Each name stands for a flat space through zero: a line, a plane or more. A row that begins with a name and a colon came from that space; any other row is followed by the name of the space it lies nearest, among the names in its block.
q863-q738: [-33 -7 40 -28 -9 -35 -19 12 -12 -36 -44 16 -23 -6 9 33 -24 -19 -32 35 -39 -15 12 -23 -13 4 -22]
q972-q557: [4 -42 -22 -30 -47 19 -9 11 2 19 -36 14 36 26 16 -17 -23 28 12 -24 -5 -20 41 13 3 42 -20]
q863-q738: [5 7 -1 14 27 -30 -26 -31 23 -4 35 -9 37 3 -17 -13 -1 5 -8 -17 -30 40 -34 -11 15 -16 -7]
q538-q356: [-30 -37 35 -30 5 1 -35 -28 -18 14 -29 33 44 12 3 -3 28 -56 38 -2 22 -17 29 32 -47 18 -16]
q435-q605: [33 33 15 -28 38 -22 -27 21 37 90 -20 -15 22 47 17 -14 69 56 43 -71 25 14 62 34 22 -35 76]
q863-q738: [23 23 -13 3 -5 19 -17 -31 -5 13 -19 0 20 15 -4 9 1 20 -22 -31 30 11 18 0 20 -10 6]
q972-q557: [-13 48 18 -17 -15 -11 -1 -44 -51 -15 -27 -6 1 5 -24 56 10 -24 -55 9 11 17 29 -4 2 -48 -19]
q538-q356: [-28 -26 10 -34 -7 -2 -18 -21 -19 22 -11 21 45 19 -12 -1 18 -40 32 -7 11 -9 25 34 -38 11 -5]
q382-q219: [3 6 -8 -20 -41 18 13 11 -24 0 -43 2 -15 10 9 23 -14 17 -23 1 13 -19 41 -1 8 5 -10]
q435-q605: [-4 -7 -51 34 -20 39 89 -1 -36 1 96 -32 -3 -25 -33 -24 22 -38 38 27 22 8 -38 33 -20 -11 -18]
q538-q356: [-12 -6 -35 -26 -34 7 -14 12 0 -5 -35 26 -5 16 -16 22 -67 15 -27 0 -10 -24 -3 -10 -1 34 22]
q435-q605: [-13 -9 -38 9 -14 10 31 -4 -29 1 10 -1 -13 0 -20 23 -16 -38 23 26 31 -1 -22 18 5 -6 -29]
q435-q605: [18 -11 -8 12 -7 1 15 23 34 -8 45 -19 12 -11 9 -48 -5 49 -8 -14 -51 9 -13 -17 4 19 11]
q538-q356: [-37 -34 58 -38 7 -37 -28 14 -11 -1 -56 23 -3 8 26 19 19 -43 29 25 -10 -21 36 11 -24 5 -34]
q538-q356: [20 20 -46 15 -3 40 23 -66 -10 41 105 -26 94 9 -56 -53 49 2 13 -57 17 42 -12 42 -27 -18 35]
q538-q356: [21 35 27 0 42 -4 -81 -75 25 13 -9 16 69 18 -14 -10 21 18 -36 -64 9 32 6 -10 -1 -13 41]
q972-q557: [4 49 -13 49 41 -3 37 -44 -24 -5 82 -34 -7 -23 -43 11 40 -45 4 16 30 46 -56 11 4 -64 0]
q972-q557: [10 -10 -35 11 -11 0 6 7 8 1 -1 -4 -3 8 0 3 -30 15 4 -1 1 7 -16 -4 31 6 -21]
q538-q356: [-37 -48 -34 -47 -58 -47 -10 34 -15 -15 -75 21 -11 32 2 55 -91 -5 -6 36 -42 -13 9 -11 36 25 -75]
q435-q605: [0 -29 -21 14 -33 8 -17 -7 6 -57 -24 18 -5 -14 8 6 -81 13 -48 21 -33 -7 -33 -44 22 43 -53]
q972-q557: [5 -2 55 -3 51 -17 -46 31 39 10 -51 22 -35 -1 43 -1 19 8 22 -4 12 -24 13 -11 -3 11 38]
q435-q605: [-17 4 10 -21 10 -22 -9 2 -7 17 -13 6 2 13 -8 18 12 -20 16 3 5 -1 11 15 -9 -14 10]
q382-q219: [35 -8 -47 -3 -41 60 -3 58 13 14 -101 30 -68 17 42 25 -69 60 -8 -10 64 -64 32 -14 41 56 29]
q382-q219: [-15 55 17 -2 38 -72 -37 -48 -9 -15 -3 -12 7 12 -36 59 -5 -21 -47 6 -25 57 -26 -22 33 -70 -14]
q435-q605: [21 2 4 30 10 13 28 26 21 -11 37 -20 -25 -25 18 -32 14 25 3 4 -12 0 -17 -13 5 4 10]
q972-q557: [8 -7 -24 4 -36 45 17 -34 -24 -2 22 -2 41 -2 -15 -19 2 0 -13 -17 16 1 11 12 -16 14 -14]
q435-q605: [-28 -38 -58 -62 -7 -98 -23 73 47 59 -28 5 10 69 -15 24 -66 34 58 -8 -67 12 -9 17 49 5 9]
q538-q356: [-25 -20 -29 -45 -46 -29 -24 9 -2 -10 -43 21 18 29 -17 29 -76 16 -32 3 -48 -7 7 -14 11 26 -15]
q972-q557: [2 2 -51 7 -18 -26 11 6 2 -8 2 -13 -10 13 -17 27 -54 15 -14 11 -20 24 -32 -15 51 -12 -35]
q863-q738: [17 17 8 38 20 20 65 43 5 -2 56 -33 -59 -36 16 -26 44 5 24 23 11 -7 -16 2 -6 -17 24]
q382-q219: [14 41 -12 -3 5 -6 -15 3 -14 15 -75 5 -48 23 7 67 -19 10 -18 -1 56 -3 21 -6 51 -32 4]
q382-q219: [18 -14 -11 14 10 8 -22 49 29 -2 -78 25 -70 4 44 26 -50 24 12 13 37 -36 -7 -23 44 30 2]
q382-q219: [14 -9 -29 18 -13 22 -14 -15 -2 -15 -33 14 -7 2 6 16 -44 6 -16 1 28 -4 -15 -15 31 18 -30]
q863-q738: [2 -14 -42 -9 -42 56 24 5 -27 18 -21 16 -3 9 -5 5 -17 -5 15 -4 53 -35 22 25 -13 30 8]
q382-q219: [26 -1 -16 25 -11 67 16 -4 16 -7 45 3 13 -24 -1 -56 2 30 -13 -24 10 -20 -13 -5 -32 42 51]
q538-q356: [20 3 -48 30 -17 10 41 3 -3 -4 37 -28 -8 -5 -9 -5 -16 17 0 4 2 21 -27 -3 37 -12 -29]
q972-q557: [31 -11 8 45 10 61 37 27 -10 3 -23 -3 -64 -27 51 -8 35 -10 42 19 86 -35 13 10 11 10 -18]
q382-q219: [-17 -15 43 5 2 -18 10 -10 -12 -37 24 -11 7 -26 8 -12 23 -27 -10 28 -40 11 -3 -11 -20 -8 -47]
q863-q738: [-24 -20 19 -11 -46 5 35 -2 -44 -42 -3 -7 -6 -21 5 9 -3 -27 -25 41 -27 -10 20 -7 -20 4 -66]
q863-q738: [-11 18 39 -26 -4 -33 -43 19 3 -34 -94 23 -50 4 25 56 -45 18 -59 20 -22 -20 24 -44 22 2 -4]
q863-q738: [-20 -29 60 -34 -36 -27 5 22 -26 -28 -57 -4 -12 -4 44 15 16 -5 -16 31 -40 -14 64 -11 -2 0 -78]
q382-q219: [11 9 26 23 13 32 29 -9 -20 3 19 -13 -12 -22 14 -15 59 -22 19 6 41 -6 16 16 -19 -16 -4]
q538-q356: [-2 21 -11 -24 -9 -23 -28 18 16 -3 -44 13 -20 18 -5 32 -52 35 -41 -6 -24 -7 3 -25 21 5 32]
q382-q219: [16 43 30 56 94 -26 -30 -32 23 -6 21 -7 -31 -20 -1 17 35 -33 13 7 40 35 -60 -14 25 -51 15]
q972-q557: [-10 11 -16 3 -39 23 66 -10 -58 -10 29 -25 -10 -13 -19 16 21 -30 -7 28 17 4 14 19 -10 -27 -39]
q435-q605: [1 23 9 15 6 39 3 -46 -47 1 -24 9 -9 -6 -6 33 30 -50 0 8 83 -7 15 19 -11 -23 -14]
q972-q557: [-7 -33 -42 -36 -62 9 0 -13 -10 12 2 4 68 28 -19 -17 -33 23 -9 -27 -33 3 26 14 -5 31 -23]
q863-q738: [16 12 -15 -15 33 -4 -59 -27 30 59 -22 20 48 42 -12 -3 10 17 27 -60 37 11 11 24 10 -2 55]
q863-q738: [1 -16 -19 13 -18 -24 -15 -20 9 -42 4 -4 19 -3 -5 4 -56 14 -41 10 -50 28 -34 -36 35 8 -62]
q435-q605: [-10 0 -33 -37 -37 13 -17 -53 -33 33 -10 11 76 39 -39 12 -3 -11 -5 -37 19 12 34 34 -12 -2 -4]
[-17 -35 -31 -8 -44 38 16 16 -13 -21 -9 25 -9 -9 -5 -4 -53 -11 -4 22 1 -40 -12 -1 -26 54 -4] : q538-q356
[13 -9 -23 2 6 -27 21 72 41 19 6 -17 -42 7 20 -11 -18 46 29 4 -29 -4 -13 -7 35 5 21] : q435-q605
[27 31 12 2 10 28 27 6 2 40 33 -25 7 0 5 -33 70 29 15 -36 25 1 38 24 -16 -21 56] : q435-q605
[10 29 20 23 10 37 23 14 -28 -13 -42 4 -78 -23 24 36 17 -21 -6 30 71 -32 14 -4 2 -14 7] : q435-q605
[1 -13 -19 10 14 -20 -21 -42 16 7 47 -7 66 11 -25 -25 -1 -4 10 -24 -25 41 -33 6 7 -5 -19] : q863-q738
[2 -15 17 7 -2 1 -36 -3 14 -39 -43 23 -13 -11 23 8 -43 10 -35 10 -15 -13 -10 -37 11 30 -24] : q538-q356
[13 48 -15 -9 15 -1 1 -2 -20 50 -41 -5 -26 31 -8 51 25 -2 15 -17 72 4 32 26 30 -48 31] : q382-q219
[38 29 -73 40 -7 45 14 -9 8 4 10 -4 -22 2 -18 10 -47 33 -20 -17 48 5 -39 -11 43 4 25] : q538-q356
[-30 7 31 -6 5 8 -24 -59 -48 -25 -27 26 13 -9 -18 38 9 -73 -18 23 35 -4 4 6 -34 -11 -29] : q435-q605
[-27 -68 21 -3 -23 -23 -8 14 24 -61 32 9 28 -28 13 -47 -42 -1 -15 30 -102 -4 -34 -33 -27 56 -55] : q382-q219
[7 -8 -12 0 -6 8 7 60 18 -2 -45 13 -66 -1 29 15 -38 25 6 18 12 -38 0 -15 19 26 20] : q863-q738
[25 -20 -8 12 -11 49 5 -5 -9 23 -28 6 6 6 28 -14 23 3 33 -19 64 -19 33 22 8 17 -19] : q972-q557
[5 -2 37 -6 48 -30 -27 31 20 38 -53 7 -34 17 39 18 39 -7 56 -2 38 -9 25 16 21 -20 8] : q972-q557
[-26 6 22 1 -21 1 35 -1 -37 -49 17 -7 -27 -33 -9 15 -2 -33 -35 47 -25 -7 -7 -15 -28 -7 -28] : q863-q738
[23 2 -17 24 -30 47 52 -32 -35 4 49 -32 32 -12 -5 -29 45 -1 3 -12 27 18 19 22 -2 -16 -39] : q863-q738
[50 21 29 6 -2 30 -37 -4 37 -4 -34 0 12 -1 40 -32 8 84 -54 -53 -8 -5 42 -34 17 20 34] : q435-q605
[3 11 25 -13 21 -20 -20 17 18 17 -22 2 -9 10 14 3 17 16 6 -12 -5 -3 19 -1 4 -8 27] : q435-q605
[25 21 29 -2 4 19 -12 -5 16 8 -2 -6 14 -2 17 -27 33 42 -23 -36 -3 -2 35 -8 -9 1 38] : q435-q605
[-7 -20 -5 -34 8 -19 -32 -26 12 56 15 5 85 40 -18 -27 34 -2 46 -49 -5 20 26 42 -17 -1 15] : q972-q557

Each name stands for a flat space through zero: a line, a plane or more. A row that begins with a name and a colon came from that space; any other row is followed by the name of the space it lies nearest, among the names in its block.
q446-q543: [-5 -75 65 -38 -15 9 20 -35 20 -69 32 10 -100 47 -1 -44 14 -42 -29 -51 -38 11 4 34 18 25 -4]
q446-q543: [-15 16 45 13 -26 -68 7 -10 -20 3 -28 31 -11 58 -26 8 46 1 -43 15 -36 -5 20 -21 -47 -50 -30]
q467-q157: [-11 5 8 6 3 11 13 4 -15 15 19 3 6 15 -12 -28 -6 -26 -22 13 -1 12 33 13 18 21 -18]
q569-q527: [22 4 -69 -59 -36 -20 15 -33 14 -1 -23 11 -31 -3 18 -6 55 59 -24 -33 7 -3 28 -10 28 -16 20]
q468-q807: [10 1 -37 9 3 66 -6 45 -20 -4 -11 -16 33 -1 6 22 -56 5 45 -4 5 0 -10 -29 46 -24 24]
q569-q527: [-34 -36 36 -7 -20 27 9 41 -6 9 -5 1 11 52 -18 -21 -1 -36 -11 -21 -25 9 18 22 20 -11 5]
q467-q157: [52 13 29 52 44 4 -6 -69 -1 -55 70 -29 -38 -71 11 -1 -50 -43 26 59 27 8 -36 -8 5 69 -13]
q569-q527: [56 20 8 38 30 -6 1 -42 -32 -31 26 9 -18 -3 5 18 -22 -11 -5 57 9 -3 1 -63 21 13 -36]
q569-q527: [-6 -41 -31 -72 -10 23 20 12 15 34 -41 12 -6 35 16 -1 36 57 -21 -45 7 10 29 14 40 -10 6]
q468-q807: [-12 -10 8 -26 -15 -46 -4 -25 45 20 -23 -15 -5 -35 8 8 49 35 1 -16 14 1 -27 44 -43 2 27]
q467-q157: [1 57 9 38 -14 -41 3 -41 -10 -24 7 -26 -24 -49 -14 11 -26 7 22 36 1 12 -18 13 -49 -16 7]
q454-q946: [40 -18 71 28 15 -33 8 -79 13 -21 33 -27 -35 -34 3 4 13 -24 -6 59 20 19 -25 11 0 48 -7]
q446-q543: [-26 2 -42 -21 28 55 -11 53 7 10 -23 -7 15 -20 14 19 -59 41 50 -43 9 -1 -23 19 -13 -13 12]
q569-q527: [-4 12 12 25 -49 -12 13 5 -36 -12 21 14 6 53 -30 -39 23 -64 -42 18 -34 -1 51 -25 36 -17 -5]
q467-q157: [36 -36 4 -10 18 21 -1 -37 25 -23 32 -18 -24 -35 23 -8 1 -13 10 3 24 4 -21 7 38 54 15]
q454-q946: [48 -23 36 15 6 -13 7 -35 -22 -28 11 21 -23 44 1 10 23 -21 -31 36 -10 -5 12 -61 36 1 -30]
q468-q807: [6 -10 -27 -13 -40 -13 -18 8 25 -15 -22 -9 8 -15 9 16 31 12 22 -30 -7 -20 -31 -11 -2 -34 53]
q467-q157: [-14 -57 13 -44 -29 49 31 14 8 30 -15 -25 4 31 -1 -23 12 1 -10 -20 6 33 30 44 73 10 29]
q467-q157: [10 16 -57 -4 11 0 -24 22 1 -7 12 34 18 0 13 -6 13 -5 -8 -23 -3 -36 5 -41 0 3 -8]
q468-q807: [-3 33 -2 8 2 0 25 -20 -25 12 7 -9 -12 -5 -12 -12 -23 9 -12 29 8 26 33 15 6 7 -22]
q468-q807: [-1 -57 50 13 1 25 -18 32 18 2 -4 -16 34 14 3 16 2 -37 23 -2 -4 -7 -40 -1 17 2 28]
q467-q157: [33 -69 -20 -55 -1 13 -18 -12 57 -17 -24 -8 -16 -21 42 29 41 43 26 -50 17 -18 -52 -6 25 4 49]
q454-q946: [3 -11 46 9 13 -9 17 -15 -12 30 -1 -1 9 22 -9 -1 12 -6 -27 39 9 20 20 7 10 17 -28]
q454-q946: [-15 -24 -14 -30 22 30 -8 37 28 51 -46 -20 43 -22 19 37 -9 59 38 -20 30 6 -31 28 -7 -8 24]
q446-q543: [50 -12 6 17 -6 43 25 -26 -32 -5 9 -30 4 6 1 9 -26 -10 7 55 19 28 19 -34 92 8 8]
q468-q807: [-20 11 52 5 36 -7 33 -34 -6 48 11 -19 -9 -15 -13 -16 -19 10 -22 47 29 46 28 65 -18 51 -45]
q467-q157: [-24 -9 26 -7 -7 -7 5 23 -5 22 -34 6 11 35 -11 15 7 17 -5 -6 -14 6 3 7 -19 -34 -6]
q446-q543: [9 -50 54 -16 -19 12 25 -31 -4 -45 15 -2 -65 44 -6 -21 3 -28 -21 -11 -25 19 13 8 38 5 -3]
q468-q807: [-15 -9 38 3 33 24 17 1 1 44 -7 -29 18 -17 -3 8 -33 16 13 30 29 35 -2 48 -1 28 -13]
q446-q543: [-5 -25 -27 -13 70 105 -6 74 -35 -22 13 41 -5 56 13 0 -92 -8 17 -43 -15 -12 15 -42 38 8 -53]
q454-q946: [37 -6 0 -6 6 2 15 -22 -27 -10 -15 16 -20 36 5 22 3 26 -16 21 -1 5 19 -51 35 -20 -25]
q468-q807: [5 15 -65 -13 6 44 -7 28 0 7 -16 -14 22 -30 16 18 -38 37 41 -19 18 -2 -11 -8 21 -13 25]
q569-q527: [4 -25 4 -45 -29 -15 25 -30 8 -7 -21 6 -46 29 3 -8 38 32 -28 -23 -9 13 22 11 18 -15 4]
q569-q527: [28 1 -71 -23 -20 26 0 9 -10 -11 1 14 5 12 14 -9 14 8 -7 -20 1 -15 26 -44 61 -10 16]
q454-q946: [-69 35 4 -3 11 21 25 42 -22 57 -9 -4 21 13 -27 -29 -43 8 -11 -3 -1 33 47 68 -28 3 -31]
q569-q527: [22 3 -31 -9 17 13 -2 -2 -3 7 -4 7 8 -6 14 12 -3 22 3 4 16 -5 3 -24 20 6 -7]
q569-q527: [-7 1 0 0 4 4 6 17 -12 32 -6 10 28 22 -6 -5 10 -2 -19 12 3 3 25 -4 13 2 -16]
q468-q807: [-15 31 -4 -12 24 -8 27 -33 2 41 6 -17 -12 -39 -2 -16 -15 35 -12 24 33 35 27 58 -18 40 -25]
q454-q946: [-10 23 -20 8 -17 -1 1 14 -25 -25 17 25 -14 30 -14 -27 -6 -29 -20 -14 -29 -12 30 -21 2 -15 -15]
q446-q543: [1 32 -23 12 21 -11 -11 26 -22 25 -27 27 34 17 -1 30 -4 30 -3 14 1 -16 7 -43 -23 -31 -30]
q454-q946: [0 7 28 -2 -1 -26 25 -36 3 55 -16 -25 15 -17 -7 4 25 28 -19 48 31 34 19 37 2 18 -7]
q467-q157: [-28 -9 14 -12 -6 -10 -2 39 -5 27 -44 20 20 47 -9 19 16 23 -9 -19 -19 -6 4 -5 -26 -45 -10]
q454-q946: [10 68 -80 1 -59 -27 11 -17 -42 -55 17 32 -44 22 -16 -37 10 -10 -32 -18 -40 -17 58 -50 15 -45 -3]
q446-q543: [13 -29 5 -39 -16 47 32 -6 -10 -10 -69 -38 -38 14 10 57 -48 90 49 -12 4 41 -19 4 36 -66 31]
q446-q543: [-21 -23 30 -16 -39 -32 3 -37 47 -19 23 -30 -36 -38 -4 -37 38 -28 -3 -25 -4 9 -19 73 -21 29 44]
[4 83 -68 21 -7 -60 -13 -14 -3 45 4 9 51 -52 -3 -6 40 17 -20 36 26 -18 23 -12 -35 7 -6] : q569-q527
[-31 35 -51 -8 -16 22 6 49 -38 -9 -5 36 -2 50 -16 -24 -25 -4 -16 -37 -35 -11 49 -22 3 -40 -21] : q454-q946
[-6 -37 46 0 31 11 -6 7 25 34 -9 -20 27 -14 8 19 -1 4 16 13 23 11 -31 31 -9 27 3] : q454-q946
[-19 -34 23 -32 12 6 2 10 6 -33 -6 32 -54 47 2 -7 -3 5 -13 -53 -32 -7 -1 5 -23 -12 -25] : q446-q543
[-66 -19 27 -13 17 17 -6 64 22 71 -27 -8 58 6 -9 -2 -4 6 9 -23 7 9 -7 67 -39 6 2] : q569-q527
[3 -53 12 -30 -9 46 17 8 10 12 -4 -19 1 18 7 -11 2 -4 1 -13 9 20 10 22 62 17 21] : q467-q157
[-14 39 32 48 -23 -52 -11 -26 2 -34 29 -16 -17 -36 -21 -12 -3 -44 9 21 -18 -4 -24 20 -59 -3 12] : q569-q527
[72 -15 48 5 14 -25 37 -80 -34 2 -14 4 -34 37 4 33 26 33 -41 81 18 29 29 -57 54 1 -46] : q454-q946
[4 -13 -2 2 14 19 -15 10 8 -30 8 2 -13 -8 10 8 -24 -7 24 -21 -6 -12 -28 -9 -6 0 7] : q454-q946
[29 14 -36 -12 -9 -2 5 -25 -5 -24 -12 -2 -27 -13 12 18 -4 37 11 -2 4 -1 -3 -27 13 -21 9] : q454-q946
[46 -21 -58 -12 -26 -1 -37 9 17 -60 -5 23 -5 4 27 23 34 -1 19 -44 -18 -54 -38 -81 26 -36 43] : q454-q946
[-13 37 -2 24 -28 6 16 2 -27 -1 -4 -26 2 -7 -21 -3 -35 -3 15 22 -6 22 14 12 4 -27 13] : q467-q157
[-64 62 -22 17 -46 -28 10 23 -20 13 34 11 10 8 -41 -75 9 -59 -40 -13 -31 2 62 47 -31 3 -7] : q454-q946
[5 -24 15 -7 -10 51 22 4 -16 -15 -9 -26 -19 16 -2 6 -44 6 23 0 -3 29 3 7 49 -14 15] : q446-q543
[-52 3 62 24 -33 -30 4 13 1 6 7 -10 4 19 -35 -28 11 -51 -14 2 -30 10 5 50 -42 -10 6] : q569-q527
[12 16 -45 -5 13 11 -11 17 -17 -25 4 35 -10 19 8 2 -13 6 -4 -23 -14 -25 10 -48 3 -15 -20] : q468-q807
[47 -43 69 19 51 17 1 -45 -2 -46 20 -7 -48 0 15 32 -36 -7 17 34 8 10 -40 -26 11 29 -28] : q454-q946
[20 -16 -1 -38 -8 -74 -10 -63 53 -13 -9 11 -45 -32 23 7 82 40 -21 -23 10 -18 -28 13 -45 14 11] : q446-q543
[-73 34 21 20 -13 -10 10 36 -13 38 29 4 26 14 -39 -63 -6 -60 -33 -2 -19 13 47 67 -36 22 -20] : q454-q946
[24 -31 36 -16 -2 -21 14 -35 -8 -32 -2 27 -53 51 1 1 30 1 -37 -2 -21 -1 13 -29 12 -8 -29] : q446-q543
[-32 47 -33 12 20 -24 -24 49 -6 37 -29 29 49 0 -5 22 -2 29 5 -9 -4 -25 -4 -14 -68 -33 -22] : q446-q543
[0 -31 6 -22 8 -2 -6 -19 31 -29 34 8 -38 -12 12 -31 19 -26 -12 -35 -3 -10 -9 25 -3 44 2] : q446-q543
[-18 22 -31 10 14 8 -20 35 10 29 0 -4 49 -32 3 3 -11 0 20 -4 15 -12 -13 11 -21 8 10] : q569-q527
